Here is a tiny trained network, its code and every weight. The questions are about switching its units off for an input and a target symbol, where a switched-off unit gives its printed mean instead of its output.

import numpy as np


def w(rows, s, z=0):
    codes = np.array(rows[::2]) - 128.0
    scale = np.full(codes.shape[1], s)
    scale[-1] = z or s
    return codes * scale


def f(y):
    return y / 2 * (1 + np.tanh(0.7978845608 * (y + 0.044715 * y**3)))


def softmax(a):
    e = np.exp(a - a.max(-1, keepdims=True))
    return e / e.sum(-1, keepdims=True)


def log_softmax(a):
    a = a - a.max(-1, keepdims=True)
    return a - np.log(np.exp(a).sum(-1, keepdims=True))


def net(x, mask):
    ids = ['βγδζθλμπστφ'.index(c) for c in x.split()]
    T = len(ids)
    res = E[ids] + P[:T]
    u = 0
    for l in range(2):
        r = res
        for j in range(2):
            rows = slice(3 * j, 3 * j + 3)
            q, k, v = (r @ M[l][rows].T for M in (Q, K, V))
            z = softmax(np.where(np.tri(T) > 0, q @ k.T / 3**0.5, -1e9)) @ v
            o = O[l][rows]
            res = res + np.where(mask[u + j], z, o[:, -1]) @ o[:, :-1]
        u += 2
        y = f(res @ A[l][:, :-1].T + A[l][:, -1])
        res = res + np.where(mask[u : u + 16], y, B[l][:, -1]) @ B[l][:, :-1]
        u += 16
    return log_softmax(res[-1] @ U[:, :-1].T + U[:, -1])


Q, K, V, O, A, B = {}, {}, {}, {}, {}, {}
E = w([
[40,180,177,155,107],'β',
[172,80,42,62,209],'γ',
[174,188,147,54,155],'δ',
[51,4,168,168,101],'ζ',
[74,153,164,87,223],'θ',
[166,165,158,157,149],'λ',
[77,170,69,207,8],'μ',
[146,79,152,92,19],'π',
[149,222,80,190,119],'σ',
[182,128,94,2,19],'τ',
[186,64,30,216,133],'φ',
],0.0063)
P = w([
[195,229,145,148,117],'0',
[90,117,189,207,192],'1',
[195,197,151,142,113],'2',
[44,159,27,46,120],'3',
[90,91,176,177,175],'4',
[200,170,156,127,99],'5',
[46,102,10,45,110],'6',
[97,67,168,158,156],'7',
[212,149,160,114,78],'8',
[50,56,1,41,97],'9',
[107,41,165,141,138],'10',
[230,113,184,108,51],'11',
[50,76,12,48,104],'12',
],0.0043)
Q[0] = w([
[233,54,48,158,213],'0.h0',
[168,126,38,194,42],'0.h0',
[158,68,67,167,249],'0.h0',
[110,156,145,157,99],'0.h1',
[173,125,177,149,63],'0.h1',
[189,47,124,56,155],'0.h1',
],0.015)
K[0] = w([
[227,51,46,132,239],'0.h0',
[242,110,108,198,85],'0.h0',
[175,131,26,96,191],'0.h0',
[127,138,123,124,162],'0.h1',
[219,145,154,91,166],'0.h1',
[175,91,178,125,5],'0.h1',
],0.015)
V[0] = w([
[163,209,164,67,119],'0.h0',
[102,181,78,201,190],'0.h0',
[2,26,15,57,118],'0.h0',
[106,94,62,107,95],'0.h1',
[143,155,182,120,14],'0.h1',
[146,147,156,152,159],'0.h1',
],0.0032)
O[0] = w([
[26,200,59,78,116,133],'0.h0',
[128,92,144,66,167,202],'0.h0',
[165,127,175,224,252,241],'0.h0',
[136,190,105,77,58,200],'0.h1',
[183,121,128,52,174,251],'0.h1',
[123,108,130,167,153,82],'0.h1',
],0.0023,0.00027)
A[0] = w([
[118,117,110,112,128,131],'0.n0',
[251,160,70,105,109,99],'0.n1',
[148,101,135,190,38,64],'0.n2',
[119,64,170,208,195,4],'0.n3',
[74,95,86,185,122,55],'0.n4',
[62,149,107,69,144,68],'0.n5',
[126,128,126,123,141,85],'0.n6',
[147,101,122,145,229,15],'0.n7',
[74,127,165,47,161,23],'0.n8',
[127,119,114,108,128,139],'0.n9',
[139,151,135,188,115,68],'0.n10',
[149,158,125,102,151,102],'0.n11',
[146,193,211,145,146,103],'0.n12',
[156,129,153,73,34,137],'0.n13',
[207,79,161,59,202,74],'0.n14',
[216,176,162,190,137,105],'0.n15',
],0.014,0.0031)
B[0] = w([
[136,110,103,114,132,151],'0.n0',
[181,111,18,177,107,251],'0.n1',
[69,143,119,141,25,179],'0.n2',
[139,134,115,207,212,131],'0.n3',
[181,192,112,55,130,149],'0.n4',
[187,91,85,140,140,152],'0.n5',
[126,143,119,126,127,107],'0.n6',
[46,162,37,170,166,144],'0.n7',
[164,172,102,186,71,123],'0.n8',
[133,108,103,115,127,155],'0.n9',
[74,191,125,175,108,116],'0.n10',
[162,151,117,104,118,130],'0.n11',
[61,173,179,116,220,135],'0.n12',
[29,78,94,152,187,237],'0.n13',
[51,150,86,1,131,205],'0.n14',
[88,135,86,200,233,155],'0.n15',
],0.019,0.0028)
Q[1] = w([
[2,166,98,192,173],'1.h0',
[223,92,163,157,164],'1.h0',
[73,73,100,115,167],'1.h0',
[63,197,115,100,180],'1.h1',
[106,105,117,124,87],'1.h1',
[254,103,151,31,68],'1.h1',
],0.017)
K[1] = w([
[232,244,155,235,140],'1.h0',
[214,44,81,23,119],'1.h0',
[203,108,198,148,193],'1.h0',
[139,234,109,175,239],'1.h1',
[169,89,136,90,110],'1.h1',
[2,121,75,22,55],'1.h1',
],0.013)
V[1] = w([
[123,106,103,130,135],'1.h0',
[137,134,110,69,170],'1.h0',
[74,68,120,144,114],'1.h0',
[123,94,150,141,128],'1.h1',
[125,255,104,115,101],'1.h1',
[78,159,152,174,46],'1.h1',
],0.0074)
O[1] = w([
[142,89,115,91,143,194],'1.h0',
[157,161,116,77,181,134],'1.h0',
[182,67,101,97,114,183],'1.h0',
[94,93,115,152,97,69],'1.h1',
[154,197,121,25,105,164],'1.h1',
[1,86,104,102,31,3],'1.h1',
],0.004,0.0033)
A[1] = w([
[81,180,172,187,156,180],'1.n0',
[106,92,253,146,149,21],'1.n1',
[107,134,102,143,74,102],'1.n2',
[105,128,187,165,87,112],'1.n3',
[176,196,187,80,137,151],'1.n4',
[94,123,211,93,139,26],'1.n5',
[139,138,141,39,116,128],'1.n6',
[124,170,226,185,125,112],'1.n7',
[146,185,216,119,73,7],'1.n8',
[146,128,149,72,82,2],'1.n9',
[91,130,151,101,201,107],'1.n10',
[180,95,141,160,80,85],'1.n11',
[78,85,194,144,162,224],'1.n12',
[158,157,125,197,101,89],'1.n13',
[161,161,110,91,194,75],'1.n14',
[236,93,187,148,146,106],'1.n15',
],0.013,0.0041)
B[1] = w([
[205,178,83,104,129,227],'1.n0',
[17,148,106,215,109,162],'1.n1',
[185,128,165,159,129,199],'1.n2',
[94,115,86,63,105,164],'1.n3',
[102,168,182,85,95,153],'1.n4',
[69,230,65,128,141,144],'1.n5',
[169,167,123,145,93,220],'1.n6',
[109,65,101,151,47,172],'1.n7',
[107,104,114,83,250,142],'1.n8',
[98,155,86,164,129,143],'1.n9',
[147,108,176,207,156,200],'1.n10',
[114,68,191,164,104,145],'1.n11',
[156,95,185,76,132,203],'1.n12',
[88,173,155,156,153,155],'1.n13',
[70,106,160,81,148,254],'1.n14',
[112,108,29,114,170,155],'1.n15',
],0.023,0.0074)
U = w([
[49,159,98,165,122,12],'β',
[131,145,88,21,157,207],'γ',
[68,87,161,157,223,147],'δ',
[75,70,179,121,54,45],'ζ',
[123,178,219,110,122,101],'θ',
[218,116,177,123,199,114],'λ',
[215,157,143,129,4,251],'μ',
[183,12,211,105,87,250],'π',
[139,187,87,164,193,6],'σ',
[141,46,27,187,164,59],'τ',
[116,109,172,213,127,197],'φ',
],0.0042,0.0025)

Each question gives the input, a string of symbols that net reads in full, and the target symbol t.
The units are the heads (3 rows each of Q, K, V and O) and the neurons (one row each of A and B). Each row of codes is followed by its name. A weight is (code - 128) times the scale printed after its matrix; where a second scale follows, it is the last column's (O, A, B and U).
mask holds one flag per unit, layer by layer, with each layer's heads first. A switched-off unit (its flag False) gives its mean, the last column of its rows in O or B, instead of its output. The means were averaged over made-up inputs and are rounded, as every weight is.
A unit's drop is (log p(t) with every unit on - log p(t) with that unit switched off) / (log p(t) with every unit on - log p(t) with every unit switched off).
The circuit of an input: a set's keep is (log p(t) with only the set's units on - log p(t) with every unit switched off) / (log p(t) with every unit on - log p(t) with every unit switched off). Starting from the 12 units with the biggest drops (on a tie, the unit counted first), units are removed one at a time, each time the one whose removal leaves the highest keep (on an exact tie, the one counted first), for as long as the keep stays at least 0.8.
units of the circuit, in order: the units of the circuit, biggest drop first
unit that matters most: the unit with the biggest drop
top k neurons: the k neurons with the biggest drops, biggest first
top k neurons in layer l: the k neurons of layer l with the biggest drops, biggest first
heads that matter: for each layer, one digit per head in row order, 1 if its drop is at least 0.15 and else 0, layers parted by /
input γ β λ ζ γ β ζ, target γ: unit that matters most : 0.n4
input γ φ θ θ, target γ: top 3 neurons : [1.n15, 0.n1, 0.n2]
input π λ λ β λ λ γ ζ, target τ: units of the circuit, in order : [0.n3, 1.n15, 0.n14, 0.n13]
input φ σ γ γ τ ζ τ π τ ζ β δ, target δ: top 2 neurons : [0.n15, 0.n12]
input γ θ λ, target λ: top 2 neurons in layer 1 : [1.n0, 1.n10]
input θ τ φ λ π γ β δ ζ σ β γ δ, target γ: heads that matter : 00 / 11
input λ λ β θ β τ ζ φ β, target β: heads that matter : 00 / 00
input θ θ δ τ γ γ γ β μ σ γ π β, target π: heads that matter : 00 / 01
input σ λ μ θ δ, target θ: top 4 neurons : [0.n1, 0.n13, 1.n4, 0.n12]
input ζ ζ σ π μ μ, target μ: top 2 neurons : [0.n2, 1.n2]
input γ γ ζ ζ γ β β ζ β γ δ, target θ: top 2 neurons : [0.n13, 0.n2]
input θ μ τ θ ζ λ δ, target τ: top 2 neurons in layer 0 : [0.n13, 0.n14]
input τ μ θ β δ σ δ, target μ: heads that matter : 00 / 01
input σ φ γ γ λ, target φ: top 3 neurons : [1.n1, 1.n10, 0.n1]
input ζ μ π β ζ ζ τ θ, target λ: top 4 neurons : [0.n1, 0.n7, 0.n3, 1.n0]
input φ μ ζ μ ζ β τ μ σ φ λ γ λ, target γ: unit that matters most : 0.n14
input λ θ μ σ π γ θ τ φ, target φ: top 2 neurons in layer 1 : [1.n13, 1.n11]
input τ φ λ λ φ θ γ φ τ θ, target τ: top 2 neurons : [0.n5, 1.n15]
input γ ζ λ ζ φ τ ζ, target τ: heads that matter : 00 / 11
input θ γ τ φ λ θ λ λ, target φ: top 2 neurons : [1.n1, 0.n1]
input λ θ μ μ, target μ: heads that matter : 00 / 00
input τ π γ τ τ γ ζ β π μ λ γ δ, target γ: top 3 neurons : [0.n14, 0.n2, 0.n5]
input μ θ π λ ζ τ τ μ μ λ ζ β λ, target μ: unit that matters most : 0.n2
input σ μ γ δ μ θ λ μ τ π π, target ζ: top 2 neurons : [0.n1, 1.n1]
input σ μ γ σ, target γ: top 3 neurons : [0.n14, 1.n15, 0.n2]
